How the objects are linked:
ZR da RM
ZR va ZF
ZR ke PQ
ZR zi TM
ZR vo MS
QQ da ZZ
QQ va MH
QQ ke BQ
QQ zi LB
QQ vo ZC
FL da ZS
FL va RF
FL ke HS
FL zi LD
FL vo CM
RM da GP
RM va HR
RM ke SJ
RM zi PQ
RM vo TJ
QS da HH
QS va MS
QS ke QF
QS zi DS
QS vo BP
DQ da RJ
DQ va TH
DQ ke FC
DQ zi HQ
DQ vo LQ
NH da FF
NH va QR
NH ke FS
NH zi PR
NH vo RZ
TJ da HP
TJ va SJ
TJ ke QZ
TJ zi HH
TJ vo TH
LD da HS
LD va FL
LD ke CM
LD zi ZN
LD vo QR
MJ da TT
MJ va QD
MJ ke MH
MJ zi GT
MJ vo QQ
QC da NH
QC va RG
QC ke PR
QC zi LC
QC vo RF
PG da FL
PG va BD
PG ke LD
PG zi NR
PG vo ZN
MH da HT
MH va TT
MH ke ZZ
MH zi QQ
MH vo BQ
CZ da QQ
CZ va GT
CZ ke LB
CZ zi MF
CZ vo FJ
ZC da ZG
ZC va BQ
ZC ke DD
ZC zi JM
ZC vo CH
FS da MJ
FS va FF
FS ke GT
FS zi RZ
FS vo CZ
BQ da FP
BQ va ZZ
BQ ke ZG
BQ zi ZC
BQ vo DD
FP da MS
FP va TM
FP ke QS
FP zi ZG
FP vo DS
DS da QF
DS va QS
DS ke BP
DS zi ZD
DS vo HR
ZN da CM
ZN va LD
ZN ke QR
ZN zi RG
ZN vo NH
HQ da FC
HQ va DQ
HQ ke LQ
HQ zi GP
HQ vo TP
MS da TJ
MS va PQ
MS ke HH
MS zi QS
MS vo QF
ZG da QS
ZG va FP
ZG ke DS
ZG zi DD
ZG vo ZD
CH da ZD
CH va DD
CH ke ZF
CH zi NS
CH vo ZR
BD da RF
BD va LC
BD ke FL
BD zi PG
BD vo LD
ZZ da TM
ZZ va HT
ZZ ke FP
ZZ zi BQ
ZZ vo ZG
PR da FS
PR va NH
PR ke RZ
PR zi RF
PR vo ZS
QF da TH
QF va HH
QF ke DQ
QF zi BP
QF vo HQ
MT da CH
MT va JM
MT ke NS
MT zi TT
MT vo HT
TP da BD
TP va LQ
TP ke PG
TP zi HP
TP vo NR
FF da QD
FF va JF
FF ke MJ
FF zi FS
FF vo GT
RG da QR
RG va ZN
RG ke NH
RG zi QC
RG vo PR
LC da PR
LC va QC
LC ke RF
LC zi BD
LC vo FL
JD da ZN
JD va NR
JD ke RG
JD zi RJ
JD vo QC
RJ da RG
RJ va JD
RJ ke QC
RJ zi FC
RJ vo LC
JM da DD
JM va ZC
JM ke CH
JM zi MT
JM vo NS
QD da MT
QD va BS
QD ke TT
QD zi MJ
QD vo MH
HR da HQ
HR va BP
HR ke GP
HR zi RM
HR vo SJ
DD da DS
DD va ZG
DD ke ZD
DD zi CH
DD vo ZF
HS da MF
HS va ZS
HS ke TD
HS zi CM
HS vo JF
ZF da HR
ZF va ZD
ZF ke RM
ZF zi ZR
ZF vo PQ
NS da ZF
NS va CH
NS ke ZR
NS zi HT
NS vo TM
BP da DQ
BP va QF
BP ke HQ
BP zi HR
BP vo GP
TM da PQ
TM va ZR
TM ke MS
TM zi FP
TM vo QS
TD da FJ
TD va MF
TD ke BS
TD zi JF
TD vo QD
HT da ZR
HT va NS
HT ke TM
HT zi ZZ
HT vo FP
RF da RZ
RF va PR
RF ke ZS
RF zi FL
RF vo HS
GT da MH
GT va MJ
GT ke QQ
GT zi CZ
GT vo LB
CM da TD
CM va HS
CM ke JF
CM zi QR
CM vo FF
LB da BQ
LB va QQ
LB ke ZC
LB zi FJ
LB vo JM
LQ da LC
LQ va FC
LQ ke BD
LQ zi TP
LQ vo PG
SJ da TP
SJ va GP
SJ ke HP
SJ zi TJ
SJ vo QZ
FJ da ZC
FJ va LB
FJ ke JM
FJ zi BS
FJ vo MT
FC da QC
FC va RJ
FC ke LC
FC zi LQ
FC vo BD
ZD da BP
ZD va DS
ZD ke HR
ZD zi ZF
ZD vo RM
JF da BS
JF va TD
JF ke QD
JF zi FF
JF vo MJ
TH da JD
TH va QZ
TH ke RJ
TH zi DQ
TH vo FC
QZ da NR
QZ va HP
QZ ke JD
QZ zi TH
QZ vo RJ
QR da JF
QR va CM
QR ke FF
QR zi NH
QR vo FS
MF da LB
MF va CZ
MF ke FJ
MF zi TD
MF vo BS
GP da LQ
GP va HQ
GP ke TP
GP zi SJ
GP vo HP
HH da QZ
HH va TJ
HH ke TH
HH zi QF
HH vo DQ
PQ da SJ
PQ va RM
PQ ke TJ
PQ zi MS
PQ vo HH
HP da PG
HP va TP
HP ke NR
HP zi QZ
HP vo JD
NR da LD
NR va PG
NR ke ZN
NR zi JD
NR vo RG
BS da JM
BS va FJ
BS ke MT
BS zi QD
BS vo TT
RZ da GT
RZ va FS
RZ ke CZ
RZ zi ZS
RZ vo MF
TT da NS
TT va MT
TT ke HT
TT zi MH
TT vo ZZ
ZS da CZ
ZS va RZ
ZS ke MF
ZS zi HS
ZS vo TD

In the rows, zero is written as 120.

The rows follow the links: the fewer symbols apart two objects are, the more alike their rows tend to be.

Each row is also shifted at random along 3 hidden directions that mean nothing.

Some objects, each with a row of numbers:
NH: 114	99	128	113	108	85	111	107	145	103	125	108	145	123	137	121	124	115	108	135	132	131	129	128	102	103	126	114	102	107	121	102	97	119	126	94	107	116	133	125	130	133	121	137
MJ: 143	105	105	106	153	98	146	103	173	114	111	95	148	130	114	111	116	125	156	126	160	133	94	150	79	131	121	117	93	90	97	96	104	109	105	127	114	108	105	122	122	134	126	105
ZF: 18	120	92	116	112	161	142	125	114	136	152	120	111	146	118	127	117	91	156	105	113	109	107	131	157	139	115	137	123	141	139	148	137	114	143	153	132	113	149	118	106	124	133	126
HS: 144	116	122	117	117	76	110	102	145	96	115	107	150	91	132	112	119	135	111	122	126	138	115	111	96	108	135	108	125	92	117	97	104	105	111	99	117	123	126	114	129	123	131	124
TD: 194	109	138	135	151	102	117	99	154	135	126	94	140	82	112	88	121	123	112	163	123	149	124	89	102	85	128	88	129	95	112	102	87	117	108	90	108	144	115	107	158	130	98	89
CM: 134	144	120	126	65	91	115	118	102	95	102	112	141	108	143	142	115	122	110	111	113	149	142	119	100	120	140	116	135	99	123	109	105	110	114	111	117	128	143	123	110	128	122	172
MH: 103	125	103	111	180	117	150	119	149	143	111	104	134	139	111	100	107	137	153	113	151	104	82	148	94	117	111	105	108	111	95	120	131	95	98	136	139	120	108	100	119	135	125	93
CH: 155	144	106	108	89	131	134	121	85	150	136	124	105	110	118	132	100	144	137	121	101	121	126	113	138	133	126	102	139	134	141	143	139	115	128	143	118	132	162	122	102	109	133	128
FP: 66	127	95	110	120	138	139	121	106	155	142	126	109	130	120	126	108	125	142	109	114	106	112	131	141	122	113	114	132	144	142	147	139	109	137	147	137	117	157	113	98	119	128	112
TT: 96	144	120	113	117	148	134	119	106	159	135	100	117	115	101	106	102	123	143	144	110	117	114	109	121	125	136	94	137	120	127	131	128	105	112	129	126	160	157	109	125	144	105	102
RJ: 176	83	155	114	104	114	71	114	110	120	131	136	96	78	112	104	119	120	51	171	101	107	151	82	122	95	123	105	128	130	152	100	102	153	128	73	114	140	118	138	144	129	88	85
BS: 118	163	103	116	81	121	143	124	97	124	99	102	130	122	119	141	102	134	154	113	125	146	127	135	97	155	141	106	130	99	117	114	120	102	99	151	119	136	140	124	94	124	122	155
LD: 162	115	159	125	122	93	93	121	122	118	119	117	132	113	134	112	131	127	83	135	111	123	140	100	116	79	116	110	115	115	106	117	110	127	121	79	103	131	114	109	149	122	112	133
TM: 100	111	85	119	157	130	142	120	136	140	137	123	118	143	130	122	117	119	146	90	132	98	89	151	131	111	99	126	117	140	124	138	134	102	136	142	146	98	125	108	101	116	136	103
HP: 134	93	140	120	158	117	103	130	134	106	107	139	105	130	112	112	136	127	91	119	132	101	119	125	120	111	99	137	98	126	97	115	123	145	117	106	109	99	64	124	133	107	121	99
RM: 92	122	108	125	108	140	130	126	100	134	133	143	95	117	118	135	125	127	133	111	107	132	133	114	151	134	110	128	127	139	131	135	131	139	141	146	111	94	119	136	103	87	129	123
FJ: 144	131	115	102	116	110	127	102	126	136	121	104	124	87	98	107	96	149	134	145	121	132	117	101	105	132	137	85	132	100	128	109	116	114	101	123	117	146	141	117	122	125	117	91
MF: 171	153	129	150	90	127	128	126	97	133	109	97	132	106	126	130	119	109	129	142	107	169	150	101	107	116	138	105	143	98	114	117	100	112	106	120	111	151	137	118	127	133	94	152
HR: 25	124	105	121	85	147	129	129	85	142	139	140	84	117	114	141	118	126	132	126	96	130	148	108	158	139	116	125	130	147	145	142	129	145	146	146	107	103	138	138	102	95	122	127
JM: 124	166	109	127	93	163	144	137	82	145	122	104	119	145	116	135	110	103	153	120	108	123	122	127	128	140	133	120	135	123	119	142	132	101	113	155	126	153	154	112	109	143	107	148
DS: 128	106	103	121	136	141	128	112	137	119	148	128	115	121	116	110	129	100	138	106	110	115	99	117	152	128	110	135	125	133	134	138	130	123	137	134	128	99	120	116	121	107	132	101
PQ: 153	111	116	124	113	134	123	114	113	132	144	141	90	92	107	119	122	128	120	126	96	130	132	88	159	126	112	119	139	134	143	135	124	142	144	132	109	106	120	126	125	87	126	104
PR: 149	117	130	129	97	96	114	121	126	110	108	113	142	133	146	137	125	117	101	122	123	141	143	129	100	97	123	121	111	110	108	107	105	118	124	100	109	119	129	123	123	130	115	163

From each start, follow one symbol. Which object do you reach?
Answer with the object's name.
---
158	163	115	144	84	89	117	121	100	98	88	113	145	100	146	140	116	133	117	96	115	156	134	113	98	117	139	114	148	95	111	111	111	100	100	119	125	133	126	110	112	116	123	170
ke
MF
---
113	127	119	117	102	122	140	113	130	126	118	92	136	122	112	120	118	112	153	145	128	149	127	130	99	140	140	111	113	97	112	109	103	115	110	133	105	132	136	128	122	134	115	133
da
MH
---
96	85	102	89	178	110	132	101	164	153	156	122	119	119	108	95	108	148	136	123	140	89	84	133	130	107	100	100	105	139	132	128	134	115	133	121	132	97	133	113	118	117	144	56
va
FP
---
201	172	109	133	72	158	140	140	70	136	114	111	116	137	124	147	114	103	152	107	102	133	132	124	133	149	131	128	140	124	123	141	136	106	114	158	126	147	150	118	99	129	115	168
zi
ZC
---
123	77	125	101	140	70	108	93	177	97	131	108	150	107	127	103	124	122	108	139	143	124	109	128	91	95	122	109	94	100	117	92	95	120	123	84	111	107	120	120	139	131	131	102
da
JF
---
57	98	101	120	122	130	125	123	114	137	132	141	92	119	118	129	123	129	123	119	118	121	131	123	135	124	102	125	116	143	137	128	121	141	143	136	121	89	112	135	106	99	121	101
ke
HQ
---
178	94	108	124	151	129	122	106	149	122	145	132	107	102	111	103	129	112	130	109	111	117	100	103	154	120	109	131	126	131	134	131	123	127	137	124	123	97	106	119	132	101	135	84
vo
BP
---
214	127	117	136	102	142	111	114	96	129	139	137	93	79	114	122	125	120	115	118	81	139	135	76	163	125	123	122	154	131	149	140	124	135	137	129	113	117	124	121	127	90	120	114
da
TJ
---
170	106	106	92	149	110	135	104	149	137	139	119	120	120	106	105	110	142	143	122	132	98	91	125	124	127	113	105	106	128	123	125	136	114	128	129	123	110	131	116	117	110	144	83
zi
HT
---
137	120	123	128	125	119	135	111	143	128	119	92	140	122	112	118	119	113	145	145	135	148	124	124	98	122	131	110	110	96	107	103	99	113	110	121	108	130	124	119	132	134	107	123
va
GT
---
163	108	118	85	122	130	127	102	137	148	158	115	112	101	93	96	107	131	137	154	111	109	111	98	140	133	127	96	118	124	140	129	129	123	130	123	108	134	158	120	132	122	132	79
zi
ZZ
---
164	119	116	110	136	141	137	116	137	144	140	103	124	130	102	101	117	108	151	137	123	110	98	125	129	125	122	112	115	122	121	128	126	107	119	130	124	132	140	112	130	139	118	96
zi
JM
---
187	150	145	142	92	101	98	103	100	130	117	104	131	51	118	107	110	137	97	147	85	161	141	52	118	94	148	82	170	93	130	112	98	115	104	92	112	164	145	105	149	120	98	123
vo
CZ
---
144	131	106	100	118	139	147	121	123	136	133	108	122	146	111	122	113	117	161	118	127	113	105	135	128	145	122	122	107	127	118	137	131	109	123	149	119	122	144	120	109	126	135	121
da
TM
---
169	125	95	113	146	112	141	120	123	140	123	127	117	127	125	126	108	149	137	92	131	108	102	140	121	113	105	112	122	135	122	135	138	108	126	140	137	102	124	109	96	110	139	109
zi
CH
